Here is a tiny trained network, its code and every weight. The questions are about switching its units off for an input and a target symbol, where a switched-off unit gives its printed mean instead of its output.

import numpy as np


def w(rows, s, z=0):
    codes = np.array(rows[::2]) - 128.0
    scale = np.full(codes.shape[1], s)
    scale[-1] = z or s
    return codes * scale


def norm(h):
    return h / np.sqrt((h * h).mean(-1, keepdims=True) + 1e-5)


def f(y):
    return np.maximum(y, 0)


def softmax(a):
    e = np.exp(a - a.max(-1, keepdims=True))
    return e / e.sum(-1, keepdims=True)


def log_softmax(a):
    a = a - a.max(-1, keepdims=True)
    return a - np.log(np.exp(a).sum(-1, keepdims=True))


def net(x, mask):
    ids = ['αβδεηθπτ'.index(c) for c in x.split()]
    T = len(ids)
    res = E[ids] + P[:T]
    u = 0
    for l in range(2):
        r = norm(res)
        for j in range(3):
            rows = slice(2 * j, 2 * j + 2)
            q, k, v = (r @ M[l][rows].T for M in (Q, K, V))
            z = softmax(np.where(np.tri(T) > 0, q @ k.T / 2**0.5, -1e9)) @ v
            o = O[l][rows]
            res = res + np.where(mask[u + j], z, o[:, -1]) @ o[:, :-1]
        u += 3
        y = f(norm(res) @ A[l][:, :-1].T + A[l][:, -1])
        res = res + np.where(mask[u : u + 12], y, B[l][:, -1]) @ B[l][:, :-1]
        u += 12
    return log_softmax(norm(res)[-1] @ U[:, :-1].T + U[:, -1])


Q, K, V, O, A, B = {}, {}, {}, {}, {}, {}
E = w([
[139,159,189,197,121,91,237,75],'α',
[130,216,198,249,203,116,152,163],'β',
[48,211,171,115,182,177,156,69],'δ',
[173,120,130,139,96,43,156,136],'ε',
[162,131,158,90,158,111,92,22],'η',
[24,103,212,184,146,9,120,72],'θ',
[221,229,126,165,190,101,117,127],'π',
[54,152,119,65,102,108,136,133],'τ',
],0.013)
P = w([
[112,85,142,136,149,97,96,155],'0',
[113,106,2,159,98,170,131,80],'1',
[134,91,35,115,171,124,162,106],'2',
[181,63,151,119,64,218,90,192],'3',
[169,165,175,68,75,106,124,136],'4',
[148,76,93,72,205,97,167,152],'5',
[107,173,26,159,148,40,134,111],'6',
[148,240,147,57,70,47,131,11],'7',
],0.016)
Q[0] = w([
[168,15,195,101,179,182,140,213],'L0H0',
[149,167,234,100,43,163,88,136],'L0H0',
[89,245,30,152,85,67,148,22],'L0H1',
[117,71,20,151,207,107,194,134],'L0H1',
[111,185,107,130,115,93,170,91],'L0H2',
[122,106,80,137,196,122,194,122],'L0H2',
],0.011)
K[0] = w([
[115,122,15,253,30,220,43,97],'L0H0',
[81,104,1,124,225,68,198,63],'L0H0',
[170,143,241,43,206,33,170,149],'L0H1',
[146,134,241,124,2,233,72,188],'L0H1',
[160,117,224,44,176,88,166,159],'L0H2',
[126,173,178,139,49,112,72,163],'L0H2',
],0.0094)
V[0] = w([
[98,147,193,190,191,185,160,136],'L0H0',
[24,178,108,108,135,147,147,196],'L0H0',
[118,119,146,172,50,133,251,126],'L0H1',
[86,70,183,72,117,116,104,46],'L0H1',
[117,108,86,165,155,122,105,89],'L0H2',
[118,219,141,101,135,145,176,17],'L0H2',
],0.015)
O[0] = w([
[77,196,110,159,138,142,125,172,201],'L0H0',
[113,122,156,131,252,139,100,137,2],'L0H0',
[107,217,173,94,129,125,108,43,31],'L0H1',
[132,116,148,81,130,164,199,141,95],'L0H1',
[119,140,111,139,131,115,176,126,180],'L0H2',
[129,153,81,59,138,112,111,172,181],'L0H2',
],0.02,0.0049)
A[0] = w([
[161,106,182,108,193,95,100,150,134],'L0N0',
[28,84,145,125,102,62,119,95,111],'L0N1',
[103,112,151,140,196,120,137,226,113],'L0N2',
[122,171,69,174,177,154,54,116,3],'L0N3',
[141,180,136,66,151,127,34,93,192],'L0N4',
[90,95,182,127,114,145,202,111,108],'L0N5',
[178,156,134,162,127,145,90,101,144],'L0N6',
[121,82,63,161,137,164,168,190,108],'L0N7',
[171,104,121,170,57,128,161,194,85],'L0N8',
[124,147,183,120,137,184,143,82,61],'L0N9',
[141,105,118,7,120,137,209,73,147],'L0N10',
[155,94,101,165,69,57,119,200,43],'L0N11',
],0.011,0.005)
B[0] = w([
[139,122,82,85,180,109,131,71,156],'L0N0',
[214,195,117,132,123,96,168,142,159],'L0N1',
[116,136,79,93,110,83,140,77,180],'L0N2',
[53,94,192,202,75,98,182,143,162],'L0N3',
[100,152,143,127,84,35,202,66,206],'L0N4',
[165,172,98,143,144,82,122,157,187],'L0N5',
[52,112,138,112,128,56,133,96,162],'L0N6',
[142,211,94,119,169,150,167,7,216],'L0N7',
[132,164,86,55,155,99,123,89,230],'L0N8',
[122,123,102,87,153,116,86,146,155],'L0N9',
[209,205,198,179,127,162,115,167,254],'L0N10',
[177,145,102,49,129,108,51,95,250],'L0N11',
],0.011,0.0086)
Q[1] = w([
[81,206,68,119,140,142,209,91],'L1H0',
[222,232,103,147,123,5,120,128],'L1H0',
[172,249,115,113,145,17,106,106],'L1H1',
[123,142,26,194,111,136,220,54],'L1H1',
[134,177,96,125,139,130,183,69],'L1H2',
[100,2,118,196,126,237,133,170],'L1H2',
],0.0071)
K[1] = w([
[167,87,139,197,142,173,138,135],'L1H0',
[54,56,104,166,131,232,210,102],'L1H0',
[78,49,161,149,118,107,255,136],'L1H1',
[161,96,217,129,165,119,103,204],'L1H1',
[162,106,123,203,194,121,97,138],'L1H2',
[149,122,208,67,122,104,38,188],'L1H2',
],0.0099)
V[1] = w([
[96,127,157,69,51,102,111,82],'L1H0',
[128,60,100,60,149,158,184,137],'L1H0',
[143,156,139,163,161,5,188,121],'L1H1',
[86,209,92,51,148,129,68,182],'L1H1',
[158,167,153,55,114,74,233,136],'L1H2',
[51,126,216,117,160,180,123,101],'L1H2',
],0.014)
O[1] = w([
[152,156,111,109,94,149,124,5,79],'L1H0',
[91,42,150,43,105,147,181,156,116],'L1H0',
[170,167,191,148,135,178,58,183,248],'L1H1',
[100,181,47,105,186,158,108,130,117],'L1H1',
[109,171,152,68,100,224,138,118,172],'L1H2',
[149,191,200,134,165,42,214,128,28],'L1H2',
],0.015,0.016)
A[1] = w([
[201,85,155,81,238,159,118,69,116],'L1N0',
[153,169,117,228,164,39,137,163,80],'L1N1',
[97,130,141,95,145,83,180,191,89],'L1N2',
[236,119,104,102,113,115,175,110,36],'L1N3',
[159,115,215,161,91,136,90,159,49],'L1N4',
[127,48,80,192,197,149,118,127,89],'L1N5',
[142,7,142,144,114,100,171,221,2],'L1N6',
[89,68,188,121,127,54,217,159,110],'L1N7',
[178,108,126,167,139,205,128,163,125],'L1N8',
[89,167,121,42,168,76,114,196,70],'L1N9',
[135,68,48,148,96,59,94,66,143],'L1N10',
[165,102,235,155,17,112,113,41,65],'L1N11',
],0.015,0.0043)
B[1] = w([
[60,115,194,89,77,38,123,121,173],'L1N0',
[73,71,141,156,61,103,161,183,196],'L1N1',
[134,102,119,140,201,185,93,61,167],'L1N2',
[16,80,115,111,81,65,181,107,171],'L1N3',
[163,133,105,140,210,180,86,132,213],'L1N4',
[133,156,143,9,149,84,40,90,192],'L1N5',
[128,130,173,61,130,101,50,58,162],'L1N6',
[101,142,167,85,142,89,8,58,162],'L1N7',
[136,111,146,54,130,132,5,133,232],'L1N8',
[159,113,63,155,224,180,154,123,196],'L1N9',
[157,171,109,117,167,144,27,117,255],'L1N10',
[162,69,30,222,231,165,203,112,193],'L1N11',
],0.013,0.0087)
U = w([
[143,209,122,142,124,143,118,57,99],'α',
[101,110,133,211,104,112,120,201,244],'β',
[121,120,64,127,232,164,144,156,90],'δ',
[185,72,117,216,164,183,138,78,147],'ε',
[118,79,111,118,65,166,160,158,253],'η',
[195,140,197,154,142,229,74,188,65],'θ',
[169,108,63,154,134,150,3,129,64],'π',
[139,80,185,110,177,98,90,98,127],'τ',
],0.0077,0.0036)

Each question gives the input, a string of symbols that net reads in full, and the target symbol t.
The units are the heads (2 rows each of Q, K, V and O) and the neurons (one row each of A and B). Each row of codes is followed by its name. A weight is (code - 128) times the scale printed after its matrix; where a second scale follows, it is the last column's (O, A, B and U).
mask holds one flag per unit, layer by layer, with each layer's heads first. A switched-off unit (its flag False) gives its mean, the last column of its rows in O or B, instead of its output. The means were averaged over made-up inputs and are rounded, as every weight is.
A unit's drop is (log p(t) with every unit on - log p(t) with that unit switched off) / (log p(t) with every unit on - log p(t) with every unit switched off).
The circuit of an input: a set's keep is (log p(t) with only the set's units on - log p(t) with every unit switched off) / (log p(t) with every unit on - log p(t) with every unit switched off). Starting from the 12 units with the biggest drops (on a tie, the unit counted first), units are removed one at a time, each time the one whose removal leaves the highest keep (on an exact tie, the one counted first), for as long as the keep stays at least 0.8.
circuit, biggest first: the units of the circuit, biggest drop first
unit that matters most: the unit with the biggest drop
top k neurons: the k neurons with the biggest drops, biggest first
k most important neurons of layer l: the k neurons of layer l with the biggest drops, biggest first
drop of u: that unit's drop, to one decimal
input θ π π θ β π π, target β: circuit, biggest first : [L0H0; L0N3; L1N1]
input α π η α, target α: unit that matters most : L1H0
input θ η α τ, target η: circuit, biggest first : [L0H1; L0H0]
input ε β β, target ε: circuit, biggest first : [L0H2; L1N11]
input η θ ε η δ η, target η: circuit, biggest first : [L0H1; L0H0]
input θ β β π π π θ, target θ: circuit, biggest first : [L1H1; L0H2]
input β β τ ε α, target τ: circuit, biggest first : [L0H0; L1N0]
input β ε τ θ, target ε: circuit, biggest first : [L1N11; L0H0]
input α θ π α η, target α: circuit, biggest first : [L1H0; L1H2; L0H1]
input π α π δ α θ, target δ: circuit, biggest first : [L0H0; L1N9]
input α η α τ, target η: circuit, biggest first : [L0H0; L0H1]
input δ θ δ π α η, target δ: top 2 neurons : [L1N9; L1N8]
input α δ δ π, target δ: circuit, biggest first : [L0H2; L0H0]
input τ π ε θ β θ π, target β: circuit, biggest first : [L0H0; L1N1; L0N3]
input τ α θ θ ε, target τ: top 2 neurons : [L1N7; L1N6]
input η π π α α, target η: circuit, biggest first : [L1H0; L0H1; L1H1]
input θ β β θ α τ τ ε, target τ: circuit, biggest first : [L0H0; L1N0]
input θ α α π β, target α: top neuron : [L0N4]
input θ η τ π β β α, target θ: top 2 neurons : [L0N5; L1N4]
input β θ η η π δ, target β: top neuron : [L0N10]
input α τ τ β β, target τ: top 2 neurons : [L1N0; L0N0]
input τ τ δ α α θ δ θ, target τ: 2 most important neurons of layer 1 : [L1N7; L1N6]
input θ π α π τ π δ, target θ: top 2 neurons : [L0N10; L0N5]
input θ π π π τ π α, target θ: top 2 neurons : [L0N10; L0N5]
input π β π β η β, target β: top 2 neurons : [L0N3; L1N1]
input π δ θ τ, target δ: drop of L0H0 : 0.5
input ε θ α β, target ε: unit that matters most : L1H1
input θ η α π ε π α, target ε: drop of L1H1 : -0.2
